Below are the code and all the weights of a small trained network. Each question names an input and a class and asks about switching units off, where a switched-off unit gives its printed mean instead of its output.

import numpy as np


def w(rows, s, z=0):
    codes = np.array(rows[::2]) - 128.0
    scale = np.full(codes.shape[1], s)
    scale[-1] = z or s
    return codes * scale


def f(y):
    return np.maximum(y, 0)


def log_softmax(a):
    a = a - a.max(-1, keepdims=True)
    return a - np.log(np.exp(a).sum(-1, keepdims=True))


def net(x, mask):
    res = np.array(x, float).reshape(1, 8) / 4 @ E
    y = f(res @ A[0][:, :-1].T + A[0][:, -1])
    res = res + np.where(mask, y, B[0][:, -1]) @ B[0][:, :-1]
    return log_softmax(res[-1] @ U[:, :-1].T + U[:, -1])


A, B = {}, {}
E = w([
[122,113,124,90,14],'x0',
[111,106,44,99,155],'x1',
[104,98,213,53,176],'x2',
[167,53,144,128,154],'x3',
[51,91,115,9,112],'x4',
[136,192,130,210,99],'x5',
[17,129,149,139,2],'x6',
[158,240,220,139,58],'x7',
],0.0085)
A[0] = w([
[132,146,90,145,148,17],'n1',
[80,112,118,90,46,83],'n2',
[176,160,120,89,128,112],'n3',
[137,56,100,74,185,165],'n4',
[90,128,219,76,87,72],'n5',
[155,117,134,126,178,70],'n6',
[104,117,145,159,126,28],'n7',
[123,139,122,151,131,14],'n8',
[92,91,116,60,179,124],'n9',
[146,176,138,124,122,99],'n10',
[90,108,137,132,154,2],'n11',
[124,172,98,158,197,97],'n12',
[168,233,150,149,119,77],'n13',
[142,160,107,68,153,70],'n14',
[121,146,85,148,158,29],'n15',
[146,138,133,195,118,66],'n16',
[100,97,8,131,98,120],'n17',
[167,100,126,125,146,109],'n18',
],0.014,0.007)
B[0] = w([
[53,116,141,52,18,144],'n1',
[116,181,198,18,39,210],'n2',
[134,102,92,114,212,158],'n3',
[229,79,47,185,220,254],'n4',
[38,198,150,105,54,211],'n5',
[74,178,106,135,122,173],'n6',
[189,125,94,102,90,131],'n7',
[160,89,151,63,174,132],'n8',
[171,78,89,241,208,231],'n9',
[147,115,93,125,186,158],'n10',
[154,91,146,156,131,138],'n11',
[112,124,237,144,71,194],'n12',
[182,11,19,138,143,209],'n13',
[233,58,146,159,180,158],'n14',
[40,181,155,66,75,149],'n15',
[159,81,96,122,253,177],'n16',
[23,233,199,47,71,217],'n17',
[177,89,165,139,126,168],'n18',
],0.0059,0.013)
U = w([
[39,240,253,11,4,3],'0',
[227,76,53,83,162,253],'1',
],0.0056,0.0012)

Each question gives the input, the list of numbers given to net, and the class t.
The units are the neurons (one row each of A and B). Each row of codes is followed by its name. A weight is (code - 128) times the scale printed after its matrix; where a second scale follows, it is the last column's (A, B and U).
mask holds one flag per neuron, in row order. A switched-off neuron (its flag False) gives its mean, the last column of its row in B, instead of its output. The means were averaged over made-up inputs and are rounded, as every weight is.
A unit's drop is (log p(t) with every unit on - log p(t) with that unit switched off) / (log p(t) with every unit on - log p(t) with every unit switched off).
The circuit of an input: a set's keep is (log p(t) with only the set's units on - log p(t) with every unit switched off) / (log p(t) with every unit on - log p(t) with every unit switched off). Starting from the 12 units with the biggest drops (on a tie, the unit counted first), units are removed one at a time, each time the one whose removal leaves the highest keep (on an exact tie, the one counted first), for as long as the keep stays at least 0.8.
units of the circuit, in order: the units of the circuit, biggest drop first
k most important neurons: the k neurons with the biggest drops, biggest first
drop when u is switched off: that unit's drop, to one decimal
input [8,8,-6,-1,0,2,1,-8], class 0: units of the circuit, in order	n17
input [1,7,-2,-8,6,1,-3,1], class 0: 2 most important neurons	n17; n13
input [-5,2,-2,7,6,4,6,-5], class 0: 4 most important neurons	n17; n13; n16; n2
input [-2,3,5,-1,0,4,-2,8], class 1: 2 most important neurons	n13; n17
input [7,7,5,-6,0,-2,-6,8], class 1: 4 most important neurons	n17; n13; n14; n3
input [7,4,-2,5,1,-6,3,-2], class 0: 2 most important neurons	n17; n2
input [5,-7,-4,-4,0,-5,-2,-1], class 0: drop when n9 is switched off	0.3
input [-4,-5,4,-3,-2,8,2,3], class 1: drop when n13 is switched off	0.6
input [5,4,-5,5,-3,-3,6,-6], class 0: drop when n17 is switched off	0.2
input [7,-1,-7,-8,-7,4,4,8], class 1: drop when n4 is switched off	0.0
